The symbols move the units like this.
v: s189->s301, s105->s164, s293->s274, s292->s413, s520->s999, s356->s413, s246->s703, s761->s413, s584->s9, s649->s295, s909->s103, s820->s363, s318->s203, s295->s103, s734->s912, s103->s336, s438->s436, s313->s820, s314->s734, s707->s897, s9->s192, s18->s783, s675->s503, s755->s466, s177->s318, s939->s88, s116->s534, s124->s295, s405->s584, s274->s9, s13->s909, s447->s999, s336->s561, s44->s246, s895->s938, s938->s897, s269->s909, s744->s44, s164->s938, s478->s13, s742->s105, s989->s50, s363->s997, s678->s186, s141->s960, s503->s124, s621->s192, s108->s989, s858->s707, s534->s939, s436->s755, s897->s895, s240->s269, s703->s734, s301->s356, s203->s854, s783->s375, s561->s858, s700->s621, s996->s9, s854->s293, s469->s189, s413->s116, s747->s240, s435->s292, s697->s675, s88->s466, s192->s292, s960->s141, s280->s629, s50->s858, s466->s996, s912->s697, s997->s16, s204->s466, s902->s761, s375->s678, s16->s177, s186->s744, s629->s313, s999->s960
e: s189->s293, s105->s895, s293->s116, s292->s189, s520->s363, s356->s9, s246->s912, s761->s703, s584->s534, s649->s755, s909->s897, s820->s269, s318->s997, s295->s50, s734->s50, s103->s858, s438->s697, s313->s240, s314->s124, s707->s108, s9->s203, s18->s902, s675->s703, s755->s503, s177->s363, s939->s292, s116->s356, s124->s697, s405->s116, s274->s293, s13->s561, s447->s141, s336->s707, s44->s375, s895->s105, s938->s13, s269->s960, s744->s783, s164->s858, s478->s164, s742->s295, s989->s707, s363->s520, s678->s996, s141->s447, s503->s164, s621->s584, s108->s438, s858->s314, s534->s435, s436->s675, s897->s742, s240->s999, s703->s186, s301->s280, s203->s280, s783->s204, s561->s649, s700->s405, s996->s204, s854->s16, s469->s700, s413->s301, s747->s520, s435->s469, s697->s584, s88->s413, s192->s902, s960->s13, s280->s313, s50->s755, s466->s700, s912->s44, s997->s629, s204->s761, s902->s939, s375->s466, s16->s820, s186->s18, s629->s747, s999->s478
u: s189->s466, s105->s103, s293->s177, s292->s189, s520->s858, s356->s9, s246->s336, s761->s88, s584->s274, s649->s989, s909->s897, s820->s269, s318->s997, s295->s50, s734->s744, s103->s858, s438->s697, s313->s909, s314->s124, s707->s108, s9->s203, s18->s466, s675->s246, s755->s938, s177->s363, s939->s246, s116->s854, s124->s50, s405->s116, s274->s318, s13->s447, s447->s141, s336->s707, s44->s375, s895->s105, s938->s561, s269->s240, s744->s783, s164->s989, s478->s164, s742->s295, s989->s436, s363->s447, s678->s438, s141->s909, s503->s503, s621->s584, s108->s895, s858->s314, s534->s435, s436->s675, s897->s141, s240->s999, s703->s186, s301->s16, s203->s280, s783->s204, s561->s124, s700->s405, s996->s621, s854->s16, s469->s854, s413->s435, s747->s520, s435->s469, s697->s246, s88->s413, s192->s902, s960->s13, s280->s313, s50->s755, s466->s700, s912->s44, s997->s629, s204->s761, s902->s939, s375->s466, s16->s820, s186->s18, s629->s747, s999->s478

The rows follow the links: the fewer symbols apart two units are, the more alike their rows tend to be.

Each row is also shifted at random along 2 hidden directions that mean nothing.

One row for each unit, in no order:
Each row is one unit's numbers.
r1: [  41    3   16  -18   51   -9   22    9    2   13  -19   -2   -3    8   37  -21    5   28  -50  -42   39   -8   15   19   17   16]
r2: [  17  -49   16  -20   -7   -4   61   25   21   -5   12   54    9    6   29   27    6   -3  -79   42   62  -42    7   38   35   26]
r3: [ -48    5   23   -5  -38   -6    7  -26  -14  -41  -29   -8    5   16   -3   46   30  -24   -2   44   32   12  -26   15  -16   14]
r4: [  24  -14    7   13   -8  -18  -15  -52    1  -29   17  -44  -23   21  -54    7  -13  -17   25  -20  -32   23  -27    5  -33  -29]
r5: [-155   33  -14   24  -36   14  -42   15  -30  -35  -68   -8   -6   33  -29   31   11  -41    8   36   -3   28  -21  -46    9   -1]
r6: [   7    8   -5  -25   43   -7   27   17    1   21  -18    2   -2   -1   13  -27   15   38  -13  -42   24    4    8  -12   19    0]
r7: [   3  -15   30    1   11  -29   -5  -33    4  -14   20  -22    2   -7   35    5   17  -18    2   20    2  -10    4   44  -36    4]
r8: [  12   11    2   31   -7  -17  -38  -66  -11  -10   -6  -55  -28    0  -20   -4  -13  -18   64  -29  -48   31  -37   -6  -60  -18]
r9: [ -24  -32    2   15    2  -32   22  -21   16   26   12   10   -2  -27   35    1    1  -14   16   27    1  -30   -9   17  -40    4]
r10: [  15   28    4   -2    9   26    4    7    4   21   38   22    9  -23    4  -10    6   60   -8  -26   48    1   13   15   13  -20]
r11: [   9   25    8   20  -40   15  -34  -21  -18  -42   -8   -2    3   15    2   32    3  -17   -2   26   38    3  -21   27  -11    5]
r12: [  43  -28   42  -19    9   -8   13  -11    3  -19   60    3   14  -16   50   -2   -5    2  -35   25   23  -31   25   70  -14   14]
r13: [  74   25    5  -26   28   15   11   -4    5   29   26    9    9  -16   13  -19   19   67   16  -45   19    5   16    8    4  -17]
r14: [ 129   30    6   14  -24   69  -52   30   -9  -33   35   35   27    7   17   25  -23    9  -56   18   21   -6   30   39   42   21]
r15: [ 184  -24   30    7   -1    9  -18  -52   21  -35   75  -35  -16   16  -24    5  -22    4  -14  -21    1  -11   11   64  -39  -14]
r16: [  50   16    6  -15   42   12   -2   13    3   32   12   10    5  -14   24  -21    1   53  -17  -45   27   -1   26   17   11   -8]
r17: [  -8   -6  -16    5   37  -13   28   -8   26   54  -26   -1  -13  -18   -3  -30    0   31   11  -57   -1    8  -19  -17   -2   -8]
r18: [ 116  -50   19   13   13  -26   35  -23   22   32   41    6   -4  -37   52  -16  -18    3   11   -5   -1  -33   -4   31  -41   14]
r19: [ -43   42  -19   18  -16   19  -48   27  -23  -18  -36   -3    2   18   -7   11   -9  -29    1   22  -15   21   -2  -34   14   14]
r20: [  92  -35   39  -17    1  -11   33   -3    7  -11   43   36   20  -10   68   14    3    5  -48   39   57  -39   21   73   -3   36]
r21: [ -48  -13  -31   15   37  -10   29  -11   24   59   -4    8  -17  -29  -18  -36   -7   38   25  -45  -13    0  -16  -26  -12  -21]
r22: [  66  -15    5    6   65  -38    7  -46    8   58  -10  -49  -37  -19   30  -53   -9   21   46  -92  -52   15  -18  -21  -50   -6]
r23: [  25   -1   24  -33   30    6   37   24   -5    7  -25   23   14   14   17   -3   12   40  -72  -27   74   -9    4   19   38   12]
r24: [  57  -36   11    2   54  -36   23  -10   21   38    4  -17  -15  -32   45  -38  -18   -7    9  -29  -31  -21   -3    4  -37    7]
r25: [ -33  -14   13   -3  -18   -1   -6  -24    1  -43   17  -24   -8   25  -50   16   -6  -24  -27   17   -2    0  -10   24   -6  -16]
r26: [ 165   -7   24   16   -4    1  -47  -53   -1  -32   56  -59  -15    3  -22    3  -19   -8   19  -36  -28    9  -11   53  -54  -14]
r27: [ -75   28    1   14  -45   18  -24   11  -31  -48  -61   15   17   33   -2   48   11  -23  -16   47   50   15  -13   -9   15   13]
r28: [  55    6   23   12  -31    4   -8  -23  -17  -48  -15    1    2   21    8   45   17   -7    0   26   50    1  -20   38  -11   18]
r29: [ -98   34  -27   -4  -31   39  -17   64  -19  -18  -16   43   18   10  -29   25   -5  -17  -34   39    4    0   14  -33   67   13]
r30: [ -79  -34   11    1   19  -36    6  -18   14   17   25  -24   -9  -22   20  -22   -9  -13   15    8  -38  -13   -4   14  -36   -9]
r31: [   5   17   16  -27   38    9   19   28   -4    7  -16   10   22    5   37   -7   12   37  -52  -22   64   -6   16   19   36   14]
r32: [  37   18  -17  -32  -33   16    9   24  -19  -18   15   28   26    4  -17   14   29   10   30   26  -14    4   31  -25   36   -5]
r33: [  25    0  -14    1   17   11   19   -3   19   40   18   24   -1  -22   -3  -12   -8   60    3  -37   22   -4    3   11   -2  -18]
r34: [  18   29    1  -47  -54   25   16   50  -24  -47    0   53   37   21  -19   37   41   16  -26   60   51   -4   37   -4   74   10]
r35: [ -25   26  -23   27  -10   27  -54   28  -15   -5   -8    1   -1    3    6  -16  -35  -28   11   -6  -40   18   -1  -35    4   12]
r36: [  99   25  -13  -18   13   34  -35   46   -7   -4   20   13    8    9   19  -13  -14   -1  -20   -9  -24   -3   30   -6   35   17]
r37: [  27   29  -31   22   -6   24  -53   19  -12   10    4   -9   -6   -9  -19  -14  -21  -15   48  -10  -69   14    9  -39   -8   -4]
r38: [ -43  -25   -3   24   -7  -24   -4  -55   14  -11   27  -48  -18   -3  -46   -4  -19  -26   38   -8  -49   17  -21   10  -49  -32]
r39: [ -67   14   -9  -39   38   -1   18   34    3    8  -47   14    7    7   22   -9   22   22  -45  -19   35    1   12  -14   44   11]
r40: [  29  -30  -10   14    6  -19   49   -3   23   37  -23   15  -16   -4  -11   -7   -6    2   -1  -20    7  -14  -21  -18   -7    0]
r41: [  94   23  -19  -15    1    5  -17    4   -7   16   28  -23   -3  -13  -15  -28   -1    0   66  -30  -82   14   28  -38   -2   -9]
r42: [-141   22  -21  -12    9   10   13   16   -1   28   -9   19    5  -16   -6  -13   16   42   12  -15   33   16   -1  -19   15  -17]
r43: [  12   -7   -5   13   10   11   23   -5   23   45   11   22   -2  -25  -11  -11  -11   56    7  -28   33  -10   -4    1   -1  -13]
r44: [  44   33    2  -35  -26   41    2   46   -8  -14   27   45   38   -2   -5   16   20   45  -16   14   43   -5   46   14   53    0]
r45: [  77   -5   11  -12   58  -22   14    3    7   35   -3  -25  -15   -6   39  -42   -9    7  -10  -60  -16    0   -4    4   -8    7]
r46: [ -32  -33   28  -20   -4  -13   17   -2   15  -15   45   -5    0   -3   -5    3   -9   -7  -42   27    6  -28   15   47    1   -9]
r47: [  50  -36   20    9   37  -37    3  -31   16   35   42  -26   -9  -43   49  -35  -17   -7   27   -9  -41  -27   14   25  -55    0]
r48: [-136   30  -33   -2  -23   37  -36   66  -11  -18  -44   35   22   19  -13    9  -12  -30  -34   34    0   -2   12  -49   58    8]
r49: [  44   25  -13   -8   -1   33  -25   55  -11   -7   15   21    9   11    3   -7  -24  -11  -27    7   -9   -3   28  -16   51   13]
r50: [-124  -42   -3    9   13  -39   28   -7   20   29   -3   -1   -8  -22   13  -24   -7  -27   19   17  -33  -24   -4  -10  -27    5]
r51: [  14   11   16   11  -34   22  -25  -25  -26  -42    3  -13    5   23  -21   32   -3  -13  -11   24   30    8  -10   30  -11   -4]
r52: [  93   18  -18   -3    4   16  -31   28   -3    2   33   -6   -4  -11   -9  -24  -16   -6   35  -14  -63   10   23  -26    8  -11]
r53: [-172  -22   11  -11    4  -23   24   21    2   -2   -5   11    7   -6   33    5   11  -20  -19   53    4  -19    3    9    9   19]
r54: [ 116  -37   -6   39    5  -21   33  -37   23   48   15    9  -22  -27   -8  -11  -23   16   34  -29  -17  -18  -30  -10  -38  -11]
r55: [  53   16    9  -45   11   22   31   31   -2    3   -3   38   25    6    6   -1   37   47  -47  -21   69    3   28   15   62    4]
r56: [  75  -25   -1    4   49  -35   24  -15   18   43  -21  -34  -31  -14   12  -42   -4    6   29  -62  -38    2  -19  -28  -25   -5]
r57: [ -63    9   13   -1  -36   -4   -7  -29  -23  -45  -40   -7    6   28  -13   36   27  -17   -5   43   39   20  -22    5   -2    2]
r58: [ -45   22  -25   -2  -19   24  -14   36  -16   -7    1    9   11    9  -32   -7    6  -13   27   20  -43    8   15  -49   32  -12]
r59: [  33    9   30    0  -19  -12  -11  -48  -19  -36  -11  -23    2   12   15   24   14  -13    7   16   18   10  -13   33  -27    7]
r60: [-168   24  -26  -31  -38   -1   19   37  -12  -12  -35   21   15    9  -45   26   43   -2   40   45  -14   23   16  -71   41  -14]
r61: [ -28   29  -18   -6   14   16   -6  -12    4   41   21   -1   -2  -34  -17  -33    9   51   71  -38  -26   16    3  -16  -18  -29]
r62: [  67   -4   23    7  -12   -8  -22  -46  -14  -39    7  -45  -11   21  -25   18   -3  -10    9   -7  -11   12  -24   17  -34  -13]
r63: [ -75  -12   24    9  -22  -18    0  -26   -6  -18   -9   -5    3    2   23   23   14  -22   11   43   15   -9   -7   28  -29   12]
r64: [ -68  -51  -10   15    5  -41   43   -4   25   38  -33    8  -11  -22    1   -3   -4  -25    9    9  -17  -20  -29  -32  -17    7]
r65: [  -4  -40   22   -4   -1   -3    6  -21   15  -35   33  -18   -3   12  -27   13  -14  -13  -34   15    6  -23    2   46   -5  -19]
r66: [ 197   33   19   30  -22   53  -60   -9  -17  -30   44   14    6    1   25   22  -34    5  -13    0   28   -1    3   56  -11   22]
r67: [  34  -19    8   24  -11  -18  -14  -59    8  -20    6  -50  -31   16  -45    4   -7  -17   37  -16  -41   16  -32    2  -53  -23]
r68: [ -24   20    2   -2   49   -3   -8  -12    0   37    6  -20   -5  -17   12  -35    1   46   26  -59  -11   17    5   -2  -23  -17]
r69: [   0   19  -15  -38  -11    8   17   38  -12    1   -5   18   14   17  -23    6   32   21   14    6   -7   10   21  -37   49   -2]
r70: [ -68  -47  -14   27   11  -35    9  -37   37   12   22  -49  -34    0  -57  -20  -17  -28   30  -19  -71    1  -22   -5  -45  -39]
r71: [ 138  -40   28    6   10  -10    4  -46   35  -10   89  -25   -9  -14  -15  -16  -30   11   -4  -23  -32  -20    6   63  -46  -17]
r72: [  28   29   -1   34   -8    1  -55  -40  -14  -18  -12  -39  -10   11   -2    0  -13  -22   53  -20  -29   30  -28  -10  -49   -3]
r73: [  77  -42   -1    2    4  -22   52  -10   28   25    0   22   -8   -1   -2   -2   -3   -4  -17  -14   11  -20  -15   -3   -1   15]
r74: [ 133  -11   12   11   83  -31    1  -40   14   58    8  -63  -28  -29   36  -63  -25   14   46 -101  -58   11   -9   -9  -55   -4]
r75: [ -78   17   -6    9  -37   27  -33    8  -18  -44  -14   -3   -1   35  -43   25  -12  -33  -30   32   -1   10  -17   -4   17   -7]
r76: [  16  -49  -19   31   18  -40   43  -16   32   44    4   -3  -30  -23  -12  -18  -19   -8   23  -15  -38  -14  -26  -17  -44   -8]
r77: [ 136  -38    2   34   16  -24   29  -35   34   33    4   -1  -13  -28    4  -14  -15   -2   20  -29  -13   -9  -29    2  -50   -3]
r78: [ -43   39  -15  -11  -30   36  -23   65  -28  -33  -34   39   29   32   -2   28    5  -18  -42   38   26    3   18  -33   72   25]
r79: [-131   25  -21  -57  -41    9   27   52  -15  -24  -38   43   29   31  -35   30   51    7    2   46   34    8   26  -57   72   -6]
r80: [ 105   37   10   36   -8   36  -59   -2  -20  -10    3   -4    2   -3   28   -2  -36   -8   11  -12   -5   18   -5    9  -20   13]
r81: [  34   32  -12   15  -25   38  -54   28  -33  -27   -8   12    6   20    1   12  -14  -20  -17   20    5   17   10  -14   14   14]

Some units, each with its row:
s186 r50
s447 r34
s318 r80
s108 r43
s621 r3
s9 r11
s534 r67
s314 r45
s707 r33
s649 r23
s124 r74
s820 r37
s858 r39
s103 r16
s292 r15
s783 r53
s478 r69
s697 r77
s999 r41
s413 r25
s164 r55
s438 r54
s675 r73
s960 r32
s584 r28

Row, symbols taken left to right, then the row they reach:
r78 u u u: r44
r62 e e u: r8
r76 e e: r18
r40 e u v: r2
r6 v u v: r24
r4 e u e: r81
r56 e v: r13
r48 e: r49
r66 u v v: r29

